Below are the code and all the weights of a small trained network. Each question names an input and a class and asks about switching units off, where a switched-off unit gives its printed mean instead of its output.

import numpy as np


def w(rows, s, z=0):
    codes = np.array(rows[::2]) - 128.0
    scale = np.full(codes.shape[1], s)
    scale[-1] = z or s
    return codes * scale


def f(y):
    return y / 2 * (1 + np.tanh(0.7978845608 * (y + 0.044715 * y**3)))


def log_softmax(a):
    a = a - a.max(-1, keepdims=True)
    return a - np.log(np.exp(a).sum(-1, keepdims=True))


def net(x, mask):
    res = np.array(x, float).reshape(1, 5) / 4 @ E
    y = f(res @ A[0][:, :-1].T + A[0][:, -1])
    res = res + np.where(mask, y, B[0][:, -1]) @ B[0][:, :-1]
    return log_softmax(res[-1] @ U[:, :-1].T + U[:, -1])


A, B = {}, {}
E = w([
[128,91,99,159,41,111,228,107,60,130,149,104],'x0',
[158,55,185,189,139,109,144,121,147,159,93,53],'x1',
[167,153,186,83,120,30,109,79,161,180,143,189],'x2',
[166,104,199,63,165,151,124,158,65,10,121,145],'x3',
[94,155,181,126,91,222,105,124,121,68,223,80],'x4',
],0.012)
A[0] = w([
[200,134,171,71,172,77,87,116,180,103,81,175,32],'N0',
[152,58,153,168,53,197,154,181,73,103,99,87,200],'N1',
[120,113,175,42,103,119,136,138,120,87,174,134,209],'N2',
[147,174,140,175,123,111,123,62,168,205,153,159,234],'N3',
[128,74,173,121,126,42,178,103,179,129,68,47,31],'N4',
[190,102,137,97,159,77,138,125,97,134,53,237,196],'N5',
[75,175,107,146,100,107,118,74,237,196,206,199,138],'N6',
[118,165,214,124,154,186,71,153,170,104,200,59,126],'N7',
[72,157,79,210,167,91,124,126,155,206,57,138,79],'N8',
[98,162,170,153,142,206,1,94,150,109,153,57,159],'N9',
[201,80,191,22,198,131,89,139,179,156,114,152,176],'N10',
[114,43,110,129,113,148,196,130,104,104,133,54,191],'N11',
[187,96,189,227,145,68,155,80,167,177,145,59,93],'N12',
[109,156,173,178,108,120,108,152,146,138,149,111,3],'N13',
[127,94,149,196,103,132,151,142,157,136,108,65,43],'N14',
],0.0093,0.0032)
B[0] = w([
[54,152,212,43,45,141,58,170,146,164,176,122,228],'N0',
[160,151,105,196,228,123,235,154,159,103,133,117,236],'N1',
[112,114,155,58,108,144,135,49,115,37,216,188,208],'N2',
[63,98,76,112,177,163,106,128,193,98,109,142,223],'N3',
[88,150,107,162,137,175,104,137,190,83,56,89,210],'N4',
[49,120,148,89,62,145,91,245,176,160,170,183,248],'N5',
[122,117,89,140,170,148,110,211,238,255,72,67,245],'N6',
[86,106,186,81,50,52,38,171,194,145,152,176,244],'N7',
[165,140,169,139,131,101,117,64,75,5,197,81,218],'N8',
[62,84,114,87,143,127,66,189,161,155,117,171,241],'N9',
[75,117,143,92,139,97,56,196,196,208,140,128,238],'N10',
[187,154,116,137,194,109,243,110,167,140,78,79,222],'N11',
[180,160,39,164,149,155,127,181,207,143,46,101,237],'N12',
[78,109,120,171,89,154,149,157,143,116,147,120,143],'N13',
[161,144,110,167,172,132,191,48,116,219,142,105,182],'N14',
],0.0082,0.014)
U = w([
[106,128,51,182,189,106,132,157,184,170,75,97,177],'0',
[158,136,180,157,169,115,196,53,26,78,171,104,58],'1',
[63,127,177,61,101,109,2,162,159,163,144,169,180],'2',
[135,140,158,146,66,150,76,43,52,251,136,117,3],'3',
],0.0077,0.0038)

Each question gives the input, the list of numbers given to net, and the class t.
The units are the neurons (one row each of A and B). Each row of codes is followed by its name. A weight is (code - 128) times the scale printed after its matrix; where a second scale follows, it is the last column's (A, B and U).
mask holds one flag per neuron, in row order. A switched-off neuron (its flag False) gives its mean, the last column of its row in B, instead of its output. The means were averaged over made-up inputs and are rounded, as every weight is.
A unit's drop is (log p(t) with every unit on - log p(t) with that unit switched off) / (log p(t) with every unit on - log p(t) with every unit switched off).
The circuit of an input: a set's keep is (log p(t) with only the set's units on - log p(t) with every unit switched off) / (log p(t) with every unit on - log p(t) with every unit switched off). Starting from the 12 units with the biggest drops (on a tie, the unit counted first), units are removed one at a time, each time the one whose removal leaves the highest keep (on an exact tie, the one counted first), for as long as the keep stays at least 0.8.
circuit, biggest first: the units of the circuit, biggest drop first
top k neurons: the k neurons with the biggest drops, biggest first
drop of u: that unit's drop, to one decimal
input [-1,4,4,-1,-1], class 0: top 4 neurons	[N7; N12; N2; N9]
input [5,3,1,8,-2], class 0: circuit, biggest first	[N1]
input [-2,-4,-7,1,0], class 0: top 2 neurons	[N0; N5]
input [-6,3,4,-6,1], class 0: top 2 neurons	[N6; N12]
input [2,-5,-4,-3,5], class 0: top 2 neurons	[N0; N5]
input [-1,0,-7,-3,7], class 0: top 4 neurons	[N1; N0; N11; N5]
input [4,-1,1,-1,-8], class 2: top 2 neurons	[N5; N1]
input [-5,8,1,-2,-7], class 2: top 2 neurons	[N0; N5]
input [7,0,1,0,1], class 1: drop of N6	0.3
input [0,-7,-5,2,-1], class 1: drop of N6	0.2
input [4,-4,-8,-6,-6], class 1: drop of N8	0.3
